In the rows, zero is written as 128.
Each row of numbers belongs to one of the objects below and depends on some of the facts about them. Some rows are named. Which object is each other row?

Facts:
bidu	Ξ	klofla; boskir	Ξ	vukes; boskir	Ξ	zofi; brebru	Ξ	fludrugrul; brebru	Ξ	nenen; brefa	Ξ	plakon
brefa	Ξ	bokem; brefa	Ξ	sulive; bupo	Ξ	bepo; bupo	Ξ	kegrofi; daplu	Ξ	rugrek; daplu	Ξ	nolor
daplu	Ξ	flibil; daplu	Ξ	plopostom; dodan	Ξ	pleplitri; dodan	Ξ	zeza; dodan	Ξ	legrum; dodan	Ξ	laklol
dostan	Ξ	skapugra; dostan	Ξ	bimon; dostan	Ξ	flelis; dotin	Ξ	drukler; drematrak	Ξ	klodes; drematrak	Ξ	kliplon
dreno	Ξ	veflin; dreno	Ξ	faflo; dreno	Ξ	briflas; dribru	Ξ	flasir; dritil	Ξ	zigom; dritil	Ξ	skotren
dritil	Ξ	plopostom; fedem	Ξ	pliplobi; fladrus	Ξ	tele; fladrus	Ξ	ziko; fladrus	Ξ	sulive; flebustu	Ξ	fatel
fleskon	Ξ	skotren; fliflu	Ξ	voklo; fliflu	Ξ	gropi; fliflu	Ξ	mapomem; fliflu	Ξ	flasir; fligrur	Ξ	skiva
flonofur	Ξ	grinom; flonofur	Ξ	laklol; fluge	Ξ	pleplitri; fluge	Ξ	vobre; flupel	Ξ	mivok; flupel	Ξ	legrum
flupel	Ξ	plidedus; flupel	Ξ	sozis; fuvum	Ξ	klodes; gaso	Ξ	plotrisor; gemin	Ξ	rugrek; gemin	Ξ	klotan
grafluk	Ξ	tiplibros; grafluk	Ξ	keflur; grazi	Ξ	seklon; grazi	Ξ	klotan; grobar	Ξ	zeza; grobar	Ξ	flibil
gropar	Ξ	stestutru; gropar	Ξ	faflo; kagrem	Ξ	geskon; kema	Ξ	plopostom; kema	Ξ	lafloplis; klaskon	Ξ	dregal
klotel	Ξ	kuflazos; klotel	Ξ	keplum; klotel	Ξ	dabru; klotel	Ξ	gretrafu; koston	Ξ	sovis; koston	Ξ	pumer
lamana	Ξ	pumer; lamana	Ξ	bokem; leklatren	Ξ	tritri; leklatren	Ξ	klotan; ligrel	Ξ	pludor; ligrel	Ξ	tiplibros
ligrel	Ξ	kada; litu	Ξ	tuse; litu	Ξ	drukler; lofa	Ξ	tuse; lofa	Ξ	dubar; maba	Ξ	sukim
maba	Ξ	diplor; mesur	Ξ	rugrek; mesur	Ξ	taklum; mesur	Ξ	nofol; mesur	Ξ	fotak; mipe	Ξ	bepo
mugromis	Ξ	stigro; mugromis	Ξ	kodrive; mugromis	Ξ	bokem; neplas	Ξ	taklum; neplas	Ξ	mikural; neplas	Ξ	kada
neplas	Ξ	mivok; neplas	Ξ	mifli; nilur	Ξ	zigom; niston	Ξ	zuklun; niston	Ξ	gezil; nivek	Ξ	pevoros
nivek	Ξ	dabur; nivek	Ξ	gruflin; paze	Ξ	pleplitri; paze	Ξ	klalik; paze	Ξ	drukler; paze	Ξ	brogru
paze	Ξ	tele; paze	Ξ	kabrin; pleplo	Ξ	fludrugrul; pleplo	Ξ	gratemuk; pleplo	Ξ	dabru; pleplo	Ξ	gruflin
pligro	Ξ	flelis; pliti	Ξ	budrak; pliti	Ξ	skapugra; plugro	Ξ	grono; plugro	Ξ	kada; pluvom	Ξ	luruskon
pluvom	Ξ	skeka; pluvom	Ξ	laklol; pogoran	Ξ	bimon; pogoran	Ξ	petrek; ruklelel	Ξ	tele; ruklelel	Ξ	stirol
siplozas	Ξ	kegrofi; siplozas	Ξ	tregri; siplozas	Ξ	faflo; skibrur	Ξ	pebeza; skibrur	Ξ	pleklek; skibrur	Ξ	papur
skibrur	Ξ	briski; skibrur	Ξ	zofi; skibrur	Ξ	fatel; skivim	Ξ	zofi; skodrek	Ξ	gratemuk; skodrek	Ξ	dastul
sobrir	Ξ	kluzar; sobrir	Ξ	stestutru; stadrol	Ξ	nisusu; stadrol	Ξ	vube; stadrol	Ξ	nistoter; stebin	Ξ	fludrugrul
studas	Ξ	nenen; studas	Ξ	mobu; studrur	Ξ	tiplibros; studrur	Ξ	pumer; studrur	Ξ	flibe; studrur	Ξ	drefe
tabrari	Ξ	pleplitri; tabrari	Ξ	grono; testom	Ξ	pebeza; tiskasim	Ξ	sukim; tiskasim	Ξ	botren; tiskasim	Ξ	klotan
tiven	Ξ	tiplibros; tiven	Ξ	bimon; tiven	Ξ	draski; tragam	Ξ	mikural; treto	Ξ	seklon; treto	Ξ	geskon
trisom	Ξ	botren; trofik	Ξ	beple; trofik	Ξ	sukim; trofik	Ξ	tregri; trofik	Ξ	ziko; trofik	Ξ	legrum
trogrus	Ξ	tiplibros; trogrus	Ξ	luruskon; trogrus	Ξ	faflo; trogrus	Ξ	kliplon; troplo	Ξ	zeza; trotal	Ξ	tuse
trotal	Ξ	lugim; trotal	Ξ	skiva; truplam	Ξ	gratemuk; truplam	Ξ	nisusu; trusto	Ξ	klofla; trusto	Ξ	luruskon
trusto	Ξ	tretun; trusto	Ξ	flelis; valon	Ξ	pumer; valon	Ξ	pliplobi; varal	Ξ	fuzaplu; varal	Ξ	fatel
varal	Ξ	troflu; vemem	Ξ	stirol; volo	Ξ	kegrofi; volo	Ξ	pleril; volo	Ξ	fotran; voto	Ξ	klira
voto	Ξ	drukler; voto	Ξ	deki; vuko	Ξ	pludor; vuko	Ξ	fudru; zadrok	Ξ	zofi; zadrok	Ξ	grono
zadrok	Ξ	flasir; zegru	Ξ	diplor; zegru	Ξ	dregal; zegru	Ξ	tasem; zetrim	Ξ	fleta; zetrim	Ξ	liba
zetrim	Ξ	tretun; zetrim	Ξ	ropetra; zetrim	Ξ	mifli; zilan	Ξ	ropetra; zumabir	Ξ	bimon; zumabir	Ξ	troflu
zunos	Ξ	lugim; zunos	Ξ	gezil; beple	η	a; bepo	η	b; bidu	η	a; bimon	η	b
bokem	η	a; boskir	η	a; botren	η	a; brebru	η	b; brefa	η	b; briflas	η	a
briski	η	a; brogru	η	a; budrak	η	a; bupo	η	a; dabru	η	a; dabur	η	a
daplu	η	a; dastul	η	a; deki	η	a; diplor	η	a; dodan	η	a; dostan	η	a
dotin	η	b; draski	η	a; drefe	η	b; dregal	η	a; drematrak	η	a; dreno	η	a
dribru	η	a; dritil	η	a; drose	η	b; drukler	η	b; dubar	η	a; faflo	η	a
fatel	η	a; fedem	η	a; fladrus	η	a; flasir	η	a; flebustu	η	a; flelis	η	b
fleskon	η	b; fleta	η	b; flibe	η	a; flibil	η	b; fliflu	η	a; fligrur	η	b
flonofur	η	b; fludrugrul	η	a; fluge	η	a; flupel	η	a; fosen	η	b; fotak	η	b
fotran	η	a; fudru	η	a; fuvum	η	b; fuzaplu	η	a; gaso	η	a; gemin	η	b
geskon	η	a; gezil	η	a; grafluk	η	a; gratemuk	η	a; grazi	η	a; gretrafu	η	a
grinom	η	a; grobar	η	a; grono	η	a; gropar	η	b; gropi	η	b; gruflin	η	b
kabrin	η	a; kada	η	a; kagrem	η	a; keflur	η	b; kegrofi	η	b; kema	η	a
keplum	η	b; klalik	η	b; klaskon	η	a; kliplon	η	a; klira	η	a; klodes	η	a
klofla	η	a; klotan	η	a; klotel	η	b; kluzar	η	a; kodrive	η	b; koston	η	a
kuflazos	η	a; lafloplis	η	a; laklol	η	b; lamana	η	a; legrum	η	a; leklatren	η	a
liba	η	a; ligrel	η	b; litu	η	a; lofa	η	a; lugim	η	a; luruskon	η	a
maba	η	b; mapomem	η	b; mesur	η	a; mifli	η	b; mikural	η	b; mipe	η	a
mivok	η	a; mobu	η	b; mopluklim	η	b; mugromis	η	a; nenen	η	b; neplas	η	a
nilur	η	a; niston	η	a; nistoter	η	b; nisusu	η	b; nivek	η	b; nofol	η	a
nolor	η	b; papur	η	a; paze	η	b; pebeza	η	a; petrek	η	a; pevoros	η	a
plakon	η	a; pleklek	η	a; pleplitri	η	b; pleplo	η	b; pleril	η	b; plidedus	η	a
pligro	η	b; pliplobi	η	b; pliti	η	a; plopostom	η	b; plotrisor	η	b; pludor	η	b
plugro	η	a; pluvom	η	b; pogoran	η	a; pumer	η	b; ropetra	η	a; rugrek	η	a
ruklelel	η	a; seklon	η	b; siplozas	η	a; skapugra	η	b; skeka	η	a; skibrur	η	b
skiva	η	a; skivim	η	b; skodrek	η	b; skotren	η	a; sobrir	η	b; sovis	η	b
sozis	η	a; stadrol	η	b; stebin	η	a; stestutru	η	a; stigro	η	b; stirol	η	a
studas	η	a; studrur	η	a; sukim	η	b; sulive	η	b; tabrari	η	b; taklum	η	a
tasem	η	a; tele	η	b; testom	η	a; tiplibros	η	a; tiskasim	η	a; tiven	η	a
tragam	η	a; tregri	η	a; treto	η	a; tretun	η	b; trisom	η	b; tritri	η	a
trofik	η	b; troflu	η	b; trogrus	η	a; troplo	η	a; trotal	η	b; truplam	η	a
trusto	η	a; tuse	η	a; valon	η	b; varal	η	b; veflin	η	a; vemem	η	a
vobre	η	a; voklo	η	a; volo	η	a; voto	η	a; vube	η	b; vukes	η	b
vuko	η	a; zadrok	η	b; zegru	η	a; zetrim	η	b; zeza	η	b; zigom	η	a
ziko	η	a; zilan	η	a; zofi	η	a; zuklun	η	a; zumabir	η	b; zunos	η	b

Some objects and their rows:
fleskon: [104 102  91 106 127 146 105 114  84 141 164  75  77 125  94 119 116 130
 105 107 149  85 110 129 138 109]
klaskon: [128 117 150 129 128 118 171 129 196 125 104 169 161 126 138 133 122 127
 184 130  83 161 121 121 125 127]
kema: [120 116 130 101 127 121 160 116 201 125 102 151 157 129 124 144 121 128
 207 111 102 182 122 120 168 134]
ziko: [144 148 161 112 127 116 132 139 117 123  90 178 148 128 161 125 137 127
 115 139 145 150 159 118 122 129]
petrek: [156 135 142 113 128 115 125 123 125 126  90 164 152 130 135 132 141 125
 109 156 131 156 157 119 124 144]
drefe: [105 116  88 139 126 132  99 114  78 132 171  76  74 128  98 109 119 128
  98 109 173  79 114 128 120 111]
drukler: [105 114 123 106 127 136 100 113  79 133 184  88  86 122 101 222 123 125
  92 115 207  80 114 203 124 111]
mipe: [119 116 176 134 129 118 180 141 191 123 101 153 164 127 140 133 126 130
 196 123  82 153 121 124 125 129]
flebustu: [132 118 141 131 128 122 187 134 187 124 124 147 176 127 119 118 123 129
 173 149  81 177 121 122 126 133]
voto: [118 118 159 109 129 119 168 119 219 126 116 196 172 126 146 205 122 128
 153 152  99 137 134 134 139 130]
veflin: [141 156 155 115 129 117 124 146 130 125  98 145 150 130 154 142 153 125
 117 142 129 142 149 120 125 141]
nofol: [149 151 139 104 123 118 124 137 130 125  97 155 147 129 155 141 136 125
 114 142 139 159 151 120 126 138]
brefa: [106 109  97 159 124 148 105 115  85 129 174  76  83 122  96  73 117 131
 104 107 138  84 112 157 126 105]
truplam: [136 116 157 156 125 119 169 137 207 124  94 169 115 128 129 148 124 127
 188 144  81 173 117 125 123 136]
draski: [153 153 138 115 130 116 123 122 124 127  92 163 155 131 140 143 149 126
 110 148 125 147 154 118 124 145]
gropar: [105 107 136 173 128 131 103 116  84 128 171  70  97 126  99 136 123 131
 105 106  97  79 109 128 123 107]
pleplitri: [110 111  98 105 124 137  95 116  74 127 151  96  72 126 108  80 117 133
  96 111 163  77 112 154 124 112]
trogrus: [122 142 161 161 127 118 145 124 193 128  92 140 187 129 125 171 168 129
 209 118  65  95 121 120 122 130]
zilan: [131 115 147 127 125 119 168 123 193 124 103 166 162 127 136 136 123 129
 185 131  82 159 122 124 125 129]
treto: [144 115 136 130 125 121 170 144 202 126 112 162 176 127 148 153 123 130
 174 130  84 179 121 122 124 126]
dritil: [117 112 127  99 126 120 162 115 204 129  95 140 152 127 110 153 122 130
 231 110 122 198 128 116 201 147]

Which object is each row?
No name comes twice in this set of rows, the named rows included.
[192 135 106 103 128 120 132 192 149 128 115 145 193 131 197 188 120 129
 108 126 148 213 162 117 119 119]	klotan
[140 125 191 107 125 114 147 125  89 125  88 213 141 128 156 115 130 127
 128 134 165 152 176 119 129 127]	stirol
[156 119 135 136 124 130 171 188  81 123 135 107 213 129 142  85 130 120
 111 198 114 170 136 122 186 184]	zofi
[102 117  85 179 123 167 105 112  83 129 217  75  89 126  94  41 117 128
 104 105 114  86 112 159 122 110]	valon
[125 173 137 102 135 117 131 134 188 126 140 145 159 128 157 221 157 122
 104 171 146 150 165 123 138 167]	tuse
[119 176 190 147 136 112 124 171 131 123  91 104 165 128 161 165 203 126
 148 124  92  96 133 116 125 136]	faflo
[118 119 140 113 129 121 169 122 234 126 133 158 168 126 140 193 124 127
 158 149  88 155 121 126 134 135]	lofa
[116 123 155 104 133 123 173 119 248 125 136 186 175 124 149 240 126 126
 139 164 100 133 139 152 145 131]	litu
[171 157 146 109 123 121 116 144  80 127  93 179 182 128 174 118 122 129
 127 161 107 111 137 123 169 152]	grono
[110 113  84 101 132 152  91 116  80 124 200  73  66 130 107  58 115 130
  96 107 155  78 109 128 123 116]	zeza
[147 123 137 117 134 119 149 148 120 122 120 127 165 129 133 110 143 124
 107 166 140 178 150 121 128 164]	fatel
[116 120 198 155 138 117 174 161 193 122 101 127 174 126 147 149 157 130
 212 114  70 118 120 121 125 129]	siplozas
[121 194 127 127 126 116 150 125 134 123 114 182 146 129 145  81 139 129
 112 124 140 184 185 122 125 131]	bokem
[104 112 115 124 129 169 104 114  95 134 187  84  96 122  97 191 119 128
 101 111 147  82 112 215 125 106]	dotin

The same objects again, as new rows of numbers:
Named rows:
pogoran: [ 78  94 172 134  93 124 167 123 141 130 134  81 133 172 113 119 135 119
 131 130 116 159 113 147 156 124 134 130 159 157 116 151 140 100  69 124
 119]
trisom: [144 121  85 136 112 138 115 135 147 175 114 116 113 102 102 146 138 200
 146 132 142 107 150 110  52 125 172 152 103 132 142  97 148 133 177 149
 103]
klaskon: [133 127 162 119 115 112 137 130 112 133 124 111 120 140 131 133 129 100
 131 141 112 145 101 150 148 125 116 106 165 129 136 159 126 144 111 114
 124]
flebustu: [123 135 149 119  86 120 154 136 119 132 131 113 106 139 123 132 130  96
 136 131 104 147 100 152 155 121 116 100 162 139 120 150 110 139 104 110
 121]
pligro: [111  95  97 142  77 147 153 140 171 167 121 110 131 141 104 136 109 201
 152 108 158 111 160 105  65 133 173 156 120 160 127  79 138 103 145 161
 104]
voto: [177  98 193 116 141 113 146  93 123 150 110  87 121 145 115 107 138  55
 124 132  95 142 105 132 115 109 107  71 145 111 123 149 135 129 117 130
 171]
fluge: [153 129 214 121 146  93 122 131 111 137 124 108 137 155 133 106 120  97
 125 122 123 156  97 140 138 123 127 130 175 100 133 142 123 123 134 125
 106]
daplu: [136 140 178 111 101 113 122 143 112 138 130 107 125 151 143 141 143 119
 127 134 123 140  94 149 152 120 127 117 176 147 141 161 142 150 125 102
 115]
koston: [120 146 161 116 122 122 153 154 126 122  67 119 126 131 145 135 121  97
 126 176  95 122  80 150 203 105  97 113 136 138  84 140 148 142 127 139
 119]
trogrus: [ 84  97 182 147 146  85 140 133  97 140  97 121 140 128 107 166 103  96
 139 160 126 146  93 160 147 171 135 135 132 107 153 188  87 113  78 124
 122]
troplo: [149 136 225 114 123  93 115 155 114 136 125 113 148 173 158 125 111 118
 126 115 145 145  92 143 151 124 129 139 196 128 144 139 128 135 139 118
  95]
tregri: [121 138 152 120 137 115 119 127 101 104 140 145 139 134 146 147 135  88
 112 129 127 133 113 141 168 138 107 113 132 128 140 165 109 135  98 100
 151]
bokem: [122 152 144 113 135 133 135 139 118  98 111 139 137 135 156 129 134  88
 112 146 108 122 104 139 203 110  92 113 129 141  93 145 140 136 113 119
 144]
fatel: [115 146 133 117 101 131 146 127 117  99 154 136 121 138 136 125 139  89
 118 121 109 144 117 140 179 118 104 110 138 144 111 148 111 128  96  98
 142]
grinom: [122 137 157 118 140 121 121 126 113  99 146 135 139 144 145 123 137  94
 112 125 127 140 116 138 173 127 108 123 139 131 126 151 125 126 103 107
 143]
beple: [120 139 153 119 141 122 120 125 109 100 144 134 139 139 143 128 144  91
 111 127 121 140 115 139 169 127 105 118 136 131 127 156 129 129 103 105
 147]
skapugra: [113 114  77 142 115 155 132 128 165 135 137 136 140 128 118 131 122 189
 134 105 156 104 172  95  83 127 153 160  89 147 117  77 140 103 143 153
 124]
klofla: [110 131 153 121 124 123 131 124 118 101 146 127 137 150 145 127 136  96
 115 123 125 139 118 138 170 129 109 119 141 144 126 153 126 123  91 105
 145]
luruskon: [102 125 163 127 139 115 125 126 111 103 141 133 146 144 142 134 128  96
 115 129 131 140 113 140 170 142 115 129 136 133 135 161 117 116  89 108
 144]
flibil: [138 135  95 132 128 146 111 140 149 135 134 150 144 122 137 135 118 191
 129 102 166  97 163  93  85 128 152 166 102 137 129  78 139 119 175 146
 116]
nistoter: [131 127  67 140 135 150 118 127 153 130 131 149 133 109 124 127 120 182
 132 114 152  98 169  99  87 131 147 152  91 126 125  81 134 117 159 152
 126]

Rows to name:
No name comes twice in this set of rows, the named rows included.
[ 97 105  84 142  95 159 143 130 171 135 139 130 143 142 119 135 119 199
 135  96 164 102 176  94  85 130 157 162  98 165 120  77 140  94 130 151
 123]	flelis
[ 70  88 179 132  70 128 178 126 145 132 138  71 139 187 113 122 131 126
 132 122 123 157 115 147 154 127 135 130 169 178 115 149 145  91  59 121
 119]	dostan
[123 158 135 128 129 116 135 126 106 100 156 147 110 117 122 103 140  88
 118 120 102 158 115 142 174 122 105 124 129 104 111 145  91 121 112 102
 125]	flasir
[131 127  70 135 130 147 117 132 148 134 129 156 136 105 126 142 117 177
 132 111 156  95 168  97  81 137 145 152  86 129 130  85 126 122 159 146
 131]	pleril
[111 119 166 122 103 119 147 129 124 130 127 100 125 154 127 127 131 107
 131 134 116 149 106 148 153 125 123 112 165 144 126 155 132 126  96 117
 125]	pliti
[ 95  93 104 170 165 118 132 123 154 164  87 116 131  97  74 123 103 196
 151 147 140 124 150 114  64 153 178 192  80  86 128  95 122  86 149 182
  81]	ligrel
[120 119  76 147 149 148 120 126 153 134 124 149 141 106 113 130 120 179
 130 122 150 103 167  96  85 136 151 166  78 122 125  84 134 104 155 157
 123]	keflur
[135 158 131 127  83 110 161 138 108 130 143 136  81 110 103 111 131  87
 139 126  85 167  99 155 160 117 114 109 148 102 105 143  69 134 118 106
  98]	boskir
[123 146 154 113 131 126 108 126 104 111 152 123 131 134 139 134 171 111
 108 136 117 140 113 142 166 118 118 124 136 143 135 167 150 136 113  93
 140]	rugrek
[136 113  88 141 115 133 128 138 151 169 105 131 122 108 108 144 105 183
 152 126 150 105 149 109  58 140 163 145 110 122 141  88 122 132 166 158
 106]	fuvum
[126 150 160 114 119 124 159 160 127 123  57 120 123 131 149 137 117  95
 127 180  93 115  76 151 211 100  95 109 139 143  77 139 150 144 130 142
 114]	lamana
[160 135 251 115 142  79 106 151 114 139 125 113 157 177 154 111 104 116
 123 106 150 150  91 136 140 125 135 150 202 110 148 136 121 127 152 122
  83]	dodan
[127 137 165 119 149 118 120 122 110 100 144 133 140 142 143 116 137  91
 110 123 123 143 114 137 170 125 104 125 140 123 122 149 126 122 107 110
 139]	vobre
[198  87 116 133 163 147 129  76 168 157 108 114 135 115 104  99 129 118
 125 101 131  93 175  72  32 107 135 102  65 105 113  72 144 106 176 173
 191]	drukler

